How the units are linked:
z371: ψ>z424, θ>z433
z128: ψ>z989, θ>z293
z705: ψ>z142, θ>z631
z560: ψ>z679, θ>z673
z142: ψ>z136, θ>z907
z962: ψ>z631, θ>z780
z301: ψ>z422, θ>z665
z334: ψ>z371, θ>z746
z293: ψ>z560, θ>z374
z165: ψ>z51, θ>z98
z842: ψ>z564, θ>z422
z639: ψ>z740, θ>z44
z679: ψ>z915, θ>z142
z526: ψ>z429, θ>z101
z903: ψ>z669, θ>z958
z136: ψ>z962, θ>z287
z433: ψ>z512, θ>z989
z180: ψ>z128, θ>z878
z140: ψ>z785, θ>z180
z713: ψ>z621, θ>z136
z677: ψ>z780, θ>z878
z80: ψ>z887, θ>z176
z915: ψ>z374, θ>z487
z266: ψ>z665, θ>z393
z999: ψ>z266, θ>z34
z740: ψ>z526, θ>z277
z422: ψ>z464, θ>z92
z731: ψ>z140, θ>z449
z564: ψ>z564, θ>z999
z424: ψ>z785, θ>z512
z277: ψ>z101, θ>z857
z665: ψ>z92, θ>z871
z887: ψ>z396, θ>z176
z36: ψ>z287, θ>z136
z956: ψ>z557, θ>z180
z101: ψ>z907, θ>z396
z92: ψ>z34, θ>z271
z669: ψ>z737, θ>z715
z189: ψ>z842, θ>z301
z673: ψ>z780, θ>z956
z718: ψ>z958, θ>z736
z557: ψ>z731, θ>z424
z907: ψ>z677, θ>z857
z737: ψ>z718, θ>z490
z374: ψ>z673, θ>z785
z287: ψ>z705, θ>z962
z393: ψ>z98, θ>z189
z621: ψ>z293, θ>z915
z314: ψ>z180, θ>z293
z785: ψ>z956, θ>z334
z271: ψ>z448, θ>z526
z618: ψ>z189, θ>z736
z989: ψ>z713, θ>z962
z384: ψ>z433, θ>z564
z448: ψ>z639, θ>z429
z396: ψ>z36, θ>z36
z631: ψ>z907, θ>z140
z490: ψ>z165, θ>z393
z512: ψ>z379, θ>z737
z464: ψ>z393, θ>z618
z878: ψ>z314, θ>z989
z228: ψ>z92, θ>z396
z194: ψ>z254, θ>z287
z871: ψ>z271, θ>z393
z736: ψ>z271, θ>z301
z487: ψ>z785, θ>z731
z429: ψ>z194, θ>z995
z715: ψ>z490, θ>z464
z34: ψ>z228, θ>z448
z449: ψ>z746, θ>z379
z780: ψ>z140, θ>z314
z44: ψ>z277, θ>z80
z857: ψ>z878, θ>z128
z995: ψ>z80, θ>z194
z805: ψ>z487, θ>z557
z176: ψ>z36, θ>z142
z254: ψ>z101, θ>z705
z379: ψ>z433, θ>z718
z51: ψ>z736, θ>z384
z958: ψ>z715, θ>z51
z746: ψ>z433, θ>z384
z98: ψ>z384, θ>z842

The rows follow the links: the fewer symbols apart two units are, the more alike their rows tend to be.

Each row is also shifted at random along 8 hidden directions that mean nothing.

Some units, each with a row of numbers:
z487 [ 30  -9  58 -13   8 -21 -31  15 -38 -29   3   8  18  52   2  10 -13  16   6  36 -13 -29  -3 -15  19  -2  12   3  -5  -2  15  -4  -3 -10   7 -25   9   7  -8   4   4 -21 -29   6  17 -28  55  27 -16  25 -10   5 -13 -19  -7 -32]
z266 [-32   4   8  -1  14  25   4  20  -6 -34  22  25 -58  -9  18 -26   7 -14  28  17   6  16 -17  16  -4 -29  15  25  59  12  -7 -14 -17 -52  21 -47  23  15   6 -21 -24 -27 -31 -60  32  25  64 -26  -2  -5 -10 -34  -6  47 -56 -53]
z101 [-27  -6 -38 -38  -4  25   4 -13  25 -57 -12  21 -20 -31  -7 -50 -10 -29  21  37  10 -27   9 -18 -16   5 -10  53  27  31  16 -27  -5  17 -20 -10 -12 -41  60  11  35 -15   1 -59  -6 -17  51 -47   5 -11  24  12  -4  18 -37 -11]
z780 [-54 -24   8   4   1 -18  15 -27  -4  20  -4   9 -52  14  -8 -31 -23  17   8 -14   1 -44 -29  19  -7   9  -9 -27  17   2  34 -10  44  10  50  17   5  37  -2  18 -10  -1 -57  36 -53  59 -16  25 -19  20 -35 -29  55  -6  18  12]
z999 [ 67  -1 -19  10  21  -5  -7 -12 -10   9   9  12   6 -23 -16   7  10  11   0  13 -21  28  -3  19 -16 -28   3  18  15 -17   9  35 -26   2   0 -15  18  11  -6 -11 -39 -19  25 -29  33   1   7  -1 -25 -10 -31 -23 -29 -23   7 -18]
z433 [-50  14 -15  -7 -12 -10  15  15   6   4  -8  -8   0   8 -28  19   8 -22  -4   6 -10  27 -16  28  30  14 -15  -8  22 -10 -29  16  -2  11  29 -31  26  23 -22   2  -9   0  -7   9 -20 -13  -2 -11 -16   0 -39 -26   0  19  -5  16]
z679 [-45   7 -22  -1  46   5 -16 -22 -25  18  -6   2  34  18 -42  60  -4   6  34  -1  11  44  37  -8  -4  16   2 -16 -53  14 -27  34 -55   0  -1  -7 -29 -38  -2  -2 -43 -11  41   8 -10 -56  32  20   6   5 -15  32 -12 -11  -5  41]
z384 [ 22  20 -17  -9  -2  10   7  39  14 -23  -4 -13 -40  -5   3  20  36   5  -2 -30 -31  73  19  36   9  22   3 -11  24  29 -53  47 -25  -4  29  -7  30  16 -12  29 -38   5  -8 -26 -12   3  14 -29 -17  12  13 -29   1  21 -15  40]
z718 [ 19  33 -38 -20 -49   0  25  11   8  18 -17  19  17 -46 -48   4   8  21  23   7 -14  -6 -16  -3 -28  16  20 -21   4  -6 -13 -16 -25  -7  -7  18 -20 -21 -31 -45 -11   1  32  13   0   0 -27 -42  18 -13 -24   7 -23 -15 -20  27]
z736 [ 47  28 -10  -3 -48   9  11   8  15   4  -4  17 -21 -39  17 -23   3  11   7 -30  -9  -2 -48 -46 -22   3  44   9  34 -12   8 -60   0 -35  -7   8  -5 -24  -8 -33   6   6 -12  -6  18  30   0 -34  33 -11  29  30 -16  34 -29 -34]
z673 [  8  -5  39  -6  12  18 -20 -21  -6 -51 -16  20 -45  34   8   3 -40  -7  28  19   7 -14   8 -37 -12  22  19   1  27  42  -1 -28  17 -22  32 -24  -9 -14  10  15  18 -11 -60 -33 -33  15  45  -9   1  61  36  -2   6  55 -57 -38]
z176 [ 58   8  -4   4   8 -19  22 -38  -1 -23  -1  11  -5  -2 -19 -36   9   5 -30  25 -25 -41 -20  -8 -47  17 -19  10  14  -9 119  -3  56  52 -15  40 -14  39  20 -44  21  -1  16 -25   0  39 -28  -5 -41  12 -31 -25 -22 -52  39 -14]
z713 [  2   4  -3  14  29  -8  16 -38 -12  24 -11  21  -7  27 -24  33 -34  -5  21  -3  23  -3 -13  11  -8   9  -8 -26 -20   2  16 -19  12   7  27   6  -5  17   6 -17 -32 -20   9   5 -30  -4  17  22 -11  15 -44 -14  21  -5  15   1]
z887 [ 35  14 -21   7   3  -3   8 -31 -31 -13  27  24  50  -7  -7   4  16   0   8   1 -26 -23  20 -53 -36  25 -22  -7 -39 -21 -23  13   1  34 -26  30 -13 -33   6 -25  40  10  40 -28  46 -19   2  20  28 -20 -11  63 -15 -11  21   9]
z374 [ 62  -7  74  32  33  13 -50  -1 -43 -24  25   5  51  76  44  54 -36   8   2   0  24   8  30 -38  29  -1  -4  -9 -46   8 -83   5   6 -19  24  -8 -21   2 -12  29  19 -24 -18  -7  30 -30  54  69  33  44  22  27  14  22  -1 -29]
z429 [ -4  -2 -30 -13   9   9 -23 -11  23  26 -17   2   5 -15 -20  20 -13 -47  31  13  19  18  20  -3  38 -19   3  47 -25  12  18 -47 -34   3 -59 -55   2 -57  42   3 -26 -23  28  -7  -6 -65  51 -21  11 -23  10  36 -16 -20 -29 -18]
z396 [-65  11 -33   5  20 -18  25 -30   2   1   1  17   4 -24 -39 -28  -1 -13  -3  33   0 -25   0  -6 -31   9 -35   5   5 -21  49  10  14  36 -21   0 -12   9   7 -40  16  12  38 -17   7  23 -16  -1 -12 -23 -39  -6 -14  -6  14  -6]
z334 [-10   2   8   3 -33 -38   2   1 -10  24 -21 -20   6  10 -10 -18   3   9 -30 -34 -32   4 -26   4  30  57  -9 -21  43 -23 -28  14  44  16  39   5  31  20 -29  14  36  33 -24  48 -35  12 -58  -2  16  10 -11  13   5  24   9  22]
z962 [ 81 -18 -10 -18   8  21  25   7  32 -46 -26  -8   4   3  15  23 -28 -22   2  52  73   3  39 -47  -7 -34   4  16 -23  26  28 -25 -15   6 -19  -7 -36 -56  28  52  38  19 -10 -27 -16 -36  16 -31   3 -16  79  11  -7  19 -26 -17]
z737 [-11  39   1   8 -25   5  18  26  30  43  -1 -13 -21 -22 -18  43  15 -13  -2 -18  10  22  18  23  11  -2  11 -22 -23   5  -4 -40 -15 -19 -38 -15 -15 -15 -30 -21 -24  19  15  45 -25  11 -37 -17 -18 -13   8  -3 -15  -6 -37  18]
z128 [ 37 -26  -7  12   1  -6 -12 -43 -13  23   0  -8  20  -1   7  24 -13  25   1 -23  -3 -15  16   7 -11  -9 -19 -36 -32  -1 -16  24  29  35  27  29 -19  10  -9  35  -6  10 -18  47 -39  17 -66  41 -11  11  -2   0  24 -31  32  38]
z448 [-10 -13   3  18  28   9 -19  16  37  29  -9 -76   6  -4  29  -2  -9 -29 -17 -21  38  43  50  51  65  -3 -26  40  -1  -9 -65  36 -19 -30 -47 -24  22  -5   7  44  -3  21  16   6   9 -18 -42  14  -4  -5  64 -12   6  17   6   0]
z557 [-70  -8  47  13   6 -46 -13  21 -18  29  -4 -27  -3  44  20 -15  -6   2 -27 -21 -22 -23 -14  26  46  -4 -18 -19   0 -20  10  18  36  -1   5 -15  34  31 -23  18  19  20 -35  62 -19  19 -21  46 -17  13 -16 -13  16 -26  25  -2]
z915 [ 21   7  -9   0  39 -11 -19 -18  -7  13 -43 -29  -9  16 -45  25 -19  29  17 -21 -19  44  47  34  -5  40   9 -21  -2  27 -10  63 -36  -1   0  14  -1 -13 -14  23 -48  -4  -8  23 -36 -21 -24   6 -33  42   8 -14   2 -26   9  47]
z51 [ 80  38  28  13   6  18 -12  35   9   2  32  -1 -61  16  35  56  19 -23  -4 -48  -9  52  25   8  36 -27  17   7 -25  28 -13 -61  -9 -43 -29 -35  22   4 -18  15 -44  -8 -27  13  -5   6  34   2 -16  15  31  -5  -5  -7 -43 -10]
z526 [-12 -12 -33   8  -1  -9 -29 -17   2  31   2 -28   3 -13 -17 -37 -18  22  14 -30 -27  -9  10  55  18  13  -8  18  20  -2 -46  37 -16   3   6  13  28  11  19   5 -20 -27  24   4  14 -13  -8  16   1   7 -24 -15  43 -41  25  32]
z314 [-56 -28 -15 -30   2   3   4 -21  18 -16  -5   6  17 -25 -23  29  -2  -2   9  70  42 -15  25   4 -36 -34  -9   4 -23  18  53   9 -12  18  -8  -7 -40 -18  17  18  -6  -9   1  11 -25   1 -12  -9 -24  13  -6 -24 -20 -15   0   6]

Start here and follow the symbols in turn, left to right. Where do you end up?
Answers are names.
[  7 -20 -11  -7   7   6  24   7  20   6 -19 -18 -41  12   7 -19 -11  -1   2 -14  20   2  27  26  24   3  -8 -14  13  17  -1  14  -4  12  14  23  10 -10  13  56   7  37 -31  14 -60  14  -5  -9 -12 -14  45  -6  49   9  -2  43]
θ ψ ψ ψ ψ θ ψ: z746
[-83 -17  -2  -1 -22   2   0 -10 -22  -7   1  15  31   1  18  10  -2   1  22  12  25 -25   0 -44 -11   4  -9 -28 -17  -8 -55   1  11  12  24  -7 -27 -29   5  24  47  20 -22  20 -19  -1 -13  22  48  -3  13  44  16  40  -8  22]
θ ψ θ θ θ θ: z334
[ 11 -14 -28 -10  -8  13   6 -20   3 -19   0   2 -12 -23  -5   5  -1  14  15  16  14  -7  24  -7 -28 -19  -9 -12  -8  22 -12  11  -2  20  21   8 -15 -27   8  37   1  14 -29  10 -28  12 -16  -1 -10   8   8   1  12  -9 -10  25]
θ ψ ψ θ ψ θ: z785
[ 19  15 -18  12  -4   9   7  -3  -7 -11  -3  21 -48 -26   2 -40 -16   4  35  -2  -7   1 -17 -13 -11  10   3  19  66 -11 -24 -30 -27 -39   4 -26  26 -32   4 -18  -6   3 -25 -33   9  32  22 -30  11  -7   0  13  13  57 -59 -32]
ψ ψ θ θ ψ θ: z962
[  8 -18 -10 -17  -6  15  -2  -5  11  -4 -23 -10  27   6 -12 -14 -15 -16  -4  19  26  -6   2   1  17   2  16  29  -8  -1   6   5 -28   9 -11  18  -9 -20  29   3   8  -9  48 -23   0 -63  32 -25  32 -23  26  13   2   2  19   7]
θ θ ψ θ θ: z180
[ 30  -4 -50 -22 -27  23 -12 -35  -8 -39  13  18  26 -53 -14 -16   9  13  20  28 -25 -30  14 -31 -34   8  -2  31  -2  23 -26  16 -15  40 -18  14 -18 -40  35   2  21 -20  17 -37  28 -26   7 -23  19   6  -6  26 -11 -24  -8  21]
ψ ψ θ θ θ θ: z374
[-12  -7  14  18  31 -23  47 -39   5  44  -1  28  22  28 -15  10 -25 -40 -11  12  37 -40 -49 -12 -11 -12 -18  -8 -38 -33 112 -66  51  31   9   7 -32  41  17 -42   4 -10  25  26 -16   3   7  31   4 -19 -45   2  12 -19  54 -42]
ψ θ θ ψ θ ψ θ: z293
[ -8 -27 -10  -3   3   2   7 -14  -7  -8  12   0   5  13  21 -10  -4   7   6   5  17 -25   9  -2  -2 -21  -9  -8 -20   8  -2  14  14  27  21  27 -16  -2  28  36  20  12  -1   0  -8   3  -2  26  12 -14   5   5  36 -13  26  19]
θ ψ ψ θ θ: z374
[-10  -3 -24  15  13 -23  20 -22  -9   8   2  23  26 -34 -24 -16  -2  -5  11  43  11 -16  -6  -3 -18  -8 -25  17  19 -39  19   4  -9   0 -16 -16  -5  -4   2 -43   2  -1  31 -33  20   8 -10  -1  -3 -24 -42   9 -17   4  -3 -29]
θ ψ ψ ψ ψ ψ: z136
[-88 -28   9   0   8   6 -29 -14  13   5  17 -20  43 -13  16  -1  10 -27 -24   9   9 -21   6  13  17 -18 -18  45 -28  -5  -5  -1  17  20 -29 -27 -13  19  35 -11  11 -19  34   0  18 -23   0  17   4   6 -16 -10 -11 -25  23 -16]
ψ ψ θ θ ψ ψ θ: z396
[ 29  18  -4  28  15   1 -20 -12 -14  -2  15 -19  -4   5  21 -21  19   4  -5 -54 -29  12  39   7   9  41 -35  -5 -17   4 -54  46  18  22 -15  31  19   9   9  11  26  23  14   0   9  10 -27  22   6   6  16  24  22 -10  24  34]
ψ ψ ψ ψ ψ θ: z631
[-14  -2 -16  12   8  -8 -26 -43  -9  -3  26  12   7 -19  -3 -18  15   5   6 -24 -47 -18  -2   7  -3  23 -18  15  -5  11 -13   9  23  40 -11   7   7  22  16 -20  -7 -18  20   2  20  -5 -13  26  -2  14 -36   6  12 -36  21  14]
ψ ψ ψ θ θ: z128
[-68 -14  24   6  -9 -31 -18 -10 -52  -6  15  27  25  33 -14  -5  -9  28  16   1 -26 -51 -29 -11  -4  -1   2 -32 -10 -22  -9   3  13   8  46  -5   5  17 -15 -18   2 -23 -28  27   5  -6  32  44   6  13 -65   5  28 -19  16  -1]
θ θ ψ ψ θ ψ θ: z293
